Below are the code and all the weights of a small trained network. Each question names an input and a class and asks about switching units off, where a switched-off unit gives its printed mean instead of its output.

import numpy as np


def w(rows, s, z=0):
    codes = np.array(rows[::2]) - 128.0
    scale = np.full(codes.shape[1], s)
    scale[-1] = z or s
    return codes * scale


def norm(h):
    return h / np.sqrt((h * h).mean(-1, keepdims=True) + 1e-5)


def f(y):
    return y / 2 * (1 + np.tanh(0.7978845608 * (y + 0.044715 * y**3)))


def log_softmax(a):
    a = a - a.max(-1, keepdims=True)
    return a - np.log(np.exp(a).sum(-1, keepdims=True))


def net(x, mask):
    res = np.array(x, float).reshape(1, 3) / 4 @ E
    u = 0
    for l in range(2):
        y = f(norm(res) @ A[l][:, :-1].T + A[l][:, -1])
        res = res + np.where(mask[u : u + 4], y, B[l][:, -1]) @ B[l][:, :-1]
        u += 4
    return log_softmax(norm(res)[-1] @ U[:, :-1].T + U[:, -1])


A, B = {}, {}
E = w([
[108,132,2,141],'x0',
[50,180,123,165],'x1',
[134,163,28,216],'x2',
],0.01)
A[0] = w([
[220,66,137,110,131],'0.n0',
[194,121,141,121,29],'0.n1',
[143,121,101,41,37],'0.n2',
[246,66,191,143,3],'0.n3',
],0.013,0.0049)
B[0] = w([
[183,32,146,208,254],'0.n0',
[172,2,235,104,143],'0.n1',
[76,50,83,78,154],'0.n2',
[112,74,197,225,249],'0.n3',
],0.0097,0.0055)
A[1] = w([
[69,190,254,158,43],'1.n0',
[57,9,98,54,114],'1.n1',
[52,140,98,102,31],'1.n2',
[235,146,39,192,254],'1.n3',
],0.0086,0.0041)
B[1] = w([
[88,126,106,22,177],'1.n0',
[253,102,53,70,168],'1.n1',
[195,81,180,139,129],'1.n2',
[56,194,95,202,255],'1.n3',
],0.013,0.0063)
U = w([
[80,205,64,231,206],'0',
[179,30,206,217,173],'1',
[242,70,58,56,101],'2',
[69,202,163,9,137],'3',
[185,187,131,134,1],'4',
[201,87,33,217,57],'5',
[227,166,118,154,22],'6',
],0.015,0.0099)

Each question gives the input, the list of numbers given to net, and the class t.
The units are the neurons (one row each of A and B). Each row of codes is followed by its name. A weight is (code - 128) times the scale printed after its matrix; where a second scale follows, it is the last column's (A, B and U).
mask holds one flag per neuron, layer by layer. A switched-off neuron (its flag False) gives its mean, the last column of its row in B, instead of its output. The means were averaged over made-up inputs and are rounded, as every weight is.
A unit's drop is (log p(t) with every unit on - log p(t) with that unit switched off) / (log p(t) with every unit on - log p(t) with every unit switched off).
The circuit of an input: a set's keep is (log p(t) with only the set's units on - log p(t) with every unit switched off) / (log p(t) with every unit on - log p(t) with every unit switched off). Starting from all 8 units, units are removed one at a time, each time the one whose removal leaves the highest keep (on an exact tie, the one counted first), for as long as the keep stays at least 0.8.
circuit, biggest first: the units of the circuit, biggest drop first
unit that matters most: the unit with the biggest drop
k most important neurons: the k neurons with the biggest drops, biggest first
top k neurons in layer l: the k neurons of layer l with the biggest drops, biggest first
drop when u is switched off: that unit's drop, to one decimal
input [0,0,-2], class 2: top 2 neurons in layer 1 -> (1.n1; 1.n3)
input [2,7,-3], class 3: unit that matters most -> 1.n3
input [-1,-6,6], class 0: 4 most important neurons -> (1.n3; 1.n1; 0.n2; 1.n2)
input [1,-1,-3], class 2: 3 most important neurons -> (0.n2; 1.n1; 1.n3)
input [4,-8,0], class 1: top 3 neurons in layer 0 -> (0.n0; 0.n1; 0.n3)
input [4,7,-4], class 3: circuit, biggest first -> (1.n3; 0.n0)
input [7,1,-3], class 2: 2 most important neurons -> (1.n1; 0.n0)
input [-2,3,1], class 3: 2 most important neurons -> (0.n0; 1.n0)
input [6,7,-7], class 2: top 3 neurons in layer 1 -> (1.n1; 1.n3; 1.n2)
input [-6,3,-6], class 3: 2 most important neurons -> (1.n0; 0.n0)
input [-1,7,0], class 3: 2 most important neurons -> (1.n0; 1.n3)
input [5,-3,-6], class 2: 2 most important neurons -> (1.n1; 0.n2)
input [0,3,-2], class 3: drop when 1.n3 is switched off -> 0.0
input [5,-2,-8], class 2: drop when 1.n1 is switched off -> 0.2
input [6,5,-8], class 2: most important neuron -> (1.n1)
input [4,-7,7], class 0: drop when 1.n3 is switched off -> 0.3
input [2,-4,3], class 0: drop when 1.n3 is switched off -> 0.4
